Rows and roughly how far along a hidden order each lies, from 0 to 30:
In the rows, zero is written as 128.
[114 126 110 133 131 136 108 129 136 111 115 135 114 113 131 128 143 120
 134]
2
[107 133 116 133 128 140 127 134 100 131 147 143 142 162 124 136  97 126
 135]
18
[144 127 115 125 127 117 120 129 130 122 135 126 110 149 135 131 105 111
 136]
10
[134 124 125 128 127 127 135 132 105 130 143 128 129 153 128 131 106 127
 127]
17
[123 130 100 131 127 124 106 134 141 115 121 130 107 127 138 131 127 114
 132]
4
[116 141 128 131 128 133 133 128 125 122 129 131 133 145 118 140 119 131
 138]
23
[ 86 126 122 141 134 149 127 133 107 121 136 145 146 126 125 129 132 138
 127]
27
[126 125 113 124 126 126 116 129 130 123 135 123 109 142 134 131 107 111
 136]
9
[108 129 107 137 130 130 107 129 137 113 117 135 113 115 132 130 142 123
 132]
1
[108 136 104 142 130 135 108 134 143 109 114 137 122 119 129 132 149 129
 133]
0
[174 141 132 114 121 108 134 121 146 130 126 105 103 149 125 135 103 113
 143]
13
[149 131 109 125 121 119 123 134 121 125 138 115 102 167 134 137  94 111
 137]
12
[103 131 133 134 141 146 126 125 119 120 124 142 140 115 117 132 135 130
 134]
29
[117 138 103 140 125 123 128 141 126 124 136 137 136 159 130 135 126 135
 127]
25
[126 130 123 127 128 132 131 130 118 128 143 127 121 155 128 133 102 120
 134]
15
[161 134 112 121 120 106 112 129 156 122 117 109  93 131 138 131 124 110
 135]
6
[102 128 115 138 129 138 131 135 107 125 145 138 136 158 126 136 107 130
 131]
20
[124 142 108 133 124 124 120 132 141 116 123 129 114 144 127 138 130 123
 138]
30
[125 135  86 136 122 103  97 142 146 113 128 124 100 138 141 132 130 117
 134]
3
[116 138 123 135 128 135 130 132 135 123 126 134 132 137 123 134 130 133
 131]
26
[112 121  97 136 129 128 106 139 123 115 132 133 115 136 142 130 122 115
 134]
5
[ 87 129 105 145 129 138 115 143 109 117 143 146 138 144 134 132 127 132
 124]
30
[108 118  83 135 124 120 107 143 124 118 140 107 112 160 147 129 116 112
 130]
7
[108 149  54 152 114 104 118 162 114 118 157 134 122 209 148 146  96 131
 123]
22
[116 127 120 127 127 136 130 132 116 126 143 128 123 160 129 134 100 123
 136]
16
[ 97 133 101 140 127 137 126 142 103 121 150 141 137 171 128 139 103 131
 132]
21
[112 132 113 135 129 139 131 134 113 122 141 138 136 153 122 137 109 131
 134]
21
[135 128  97 126 123 116 112 136 133 123 133 119 102 148 142 128 111 110
 133]
8
[143 123 128 123 126 131 127 127 114 130 140 125 124 157 127 130 103 120
 134]
14
[  1  38  99 192 183 255 108 159   1 116 225 255 252 121 134 101 105 161
  96]
19
[113 140 123 134 127 137 134 132 121 123 131 137 134 142 120 136 122 134
 131]
24
[101 136 107 139 128 133 121 137 125 121 129 134 129 141 127 140 128 132
 131]
28
[112 136  98 141 127 123 105 139 142 110 117 132 112 126 132 134 145 125
 132]
0
[145 128 113 122 123 117 124 132 123 126 137 125 109 150 133 132 102 113
 135]
11
[113 123 101 128 122 125 116 135 124 124 141 124 109 155 140 132 102 112
 132]
9

[132 168 140 206 148 155 168  93  53 155 196 169 176 125 139 187 127 150
  50 114 120  84 218]
16
[118 131 151 157 146 112 127 181 141 139  25 100 170 109 105 150 150 172
 170 113 102 167 255]
30
[125 152 113 109 158 131 130 129 169 118  85 173 145 108 116  97 115 155
  78 123 138 126 108]
14
[123 102 133  74 110 119 140 163  46 105 214 170 118 110 141  57 119  95
 177   1 148  73 239]
14
[125 139 114 111 154 130 128 140 168 119 114 178 140 114 116 102 115 148
  75 118 135 118 126]
15
[129 102 142 135 129 120 104  94 119 168 189 136 103 104 125 135 135 151
 153 110 135 120  60]
14
[133 114 153 108 123 113 141 103 125 110  47 147 123 142 111 112  97 135
  23 110 148 199 158]
3
[135 115 159 108 112 109 151  91 130 102  21 147 127 144 105 110  82 137
   1 112 156 234 170]
1
[129 105 143 132 129 119 101  97 116 172 186 146 102 107 125 130 138 152
 146 110 137 119  67]
16
[129 130 132 121 131 127 120 142 128 134 148 143 123 133 124 130 131 130
 127 117 131 131 133]
25
[129 104 143 134 119 117 106  89 111 169 189 135 105 105 130 135 137 150
 149 113 136 118  52]
9
[128 158 132 138 138 125 128 133 146 109 153 126  86 125 129 122 148 120
  63 127 123 129 163]
29
[124 106 133  74 111 118 143 154  42 100 204 168 122 109 145  67 123  90
 182   1 147  82 240]
9
[133 159 144 201 153 153 164 105  50 159 208 176 173 131 134 190 128 153
  79 103 125  88 211]
17
[130 141 131 107 133 125 107 153 130 140 172 153 117 143 119 122 135 140
 156 101 136 129 154]
2
[133 121 152 103 113 112 135 112 125 100  66 154 119 146 107 111  99 138
  25 100 151 202 157]
2
[126 180 133 152 155 126 135 126 154  88 207 111  47 112 132 127 163 114
  12 127 123 133 181]
26
[133  24 127 139 203 129 126 152  97 125 101 180  92 132  83 121 152  78
 136 157  93 151 124]
0
[128 162 136 139 149 132 123 138 148 103 201 135  61 122 125 120 157 121
  43 114 131 133 172]
22
[129 131 129 126 126 127 125 132 130 132 134 133 125 131 126 132 129 128
 127 131 129 126 130]
23
[126 135 119 114 153 130 127 130 164 124 119 180 142 108 115 107 117 157
  86 119 137 118  99]
5
[128 134 128 132 130 128 125 129 128 127 144 131 131 129 132 125 127 127
 135 130 126 129  68]
29
[128 125 122 109 161 127 112 146 161 132 152 197 127 119 109 100 122 167
  70 106 144 119 109]
11
[126 165 135 149 151 124 132 122 150  93 198 123  62 114 130 123 158 118
  25 122 124 133 179]
24
[129 133 133 123 130 126 120 135 127 133 145 142 122 132 124 125 131 135
 123 116 131 130 134]
25
[129 139 133 122 127 131 121 139 132 133 141 141 122 134 125 128 131 135
 131 119 133 126 136]
19
[124 130 111 111 165 132 124 124 182 122 108 188 145  97 113 101 113 162
  59 122 145 121  85]
7
[130 142 133 121 129 126 118 145 135 129 155 146 127 136 121 124 133 143
 124 114 134 124 112]
22
[126  92 141 137 126 120 110  86 113 165 182 132  96 102 129 140 134 148
 150 105 132 117  65]
11
[133  27 129 135 202 131 124 152  88 125 107 182  95 136  82 120 153  87
 129 156  94 147 130]
0
[127 131 126 132 125 128 135 123 132 127 114 116 136 122 132 135 125 122
 140 138 126 133 128]
25
[129 136 134 120 129 125 117 146 127 136 145 143 123 134 121 121 132 135
 123 115 134 127 125]
13
[128 128 129 122 130 128 133 129 128 128 129 123 131 126 129 130 127 125
 128 139 131 126 125]
4
[125 137 116 112 154 132 125 140 167 117 112 173 143 114 115  97 115 150
  78 120 138 118 107]
13
[128 167 134 141 146 125 131 131 137 100 187 126 100 116 129 122 155 115
  46 126 128 134 174]
26
[119 101 152 167 147 111 125 185 126 138  34  99 180 113 105 149 153 174
 166 110 105 180 255]
30
[129  82 146 139 124 117 100  63 113 185 199 133  71  91 129 138 134 161
 154 110 134 118  39]
11
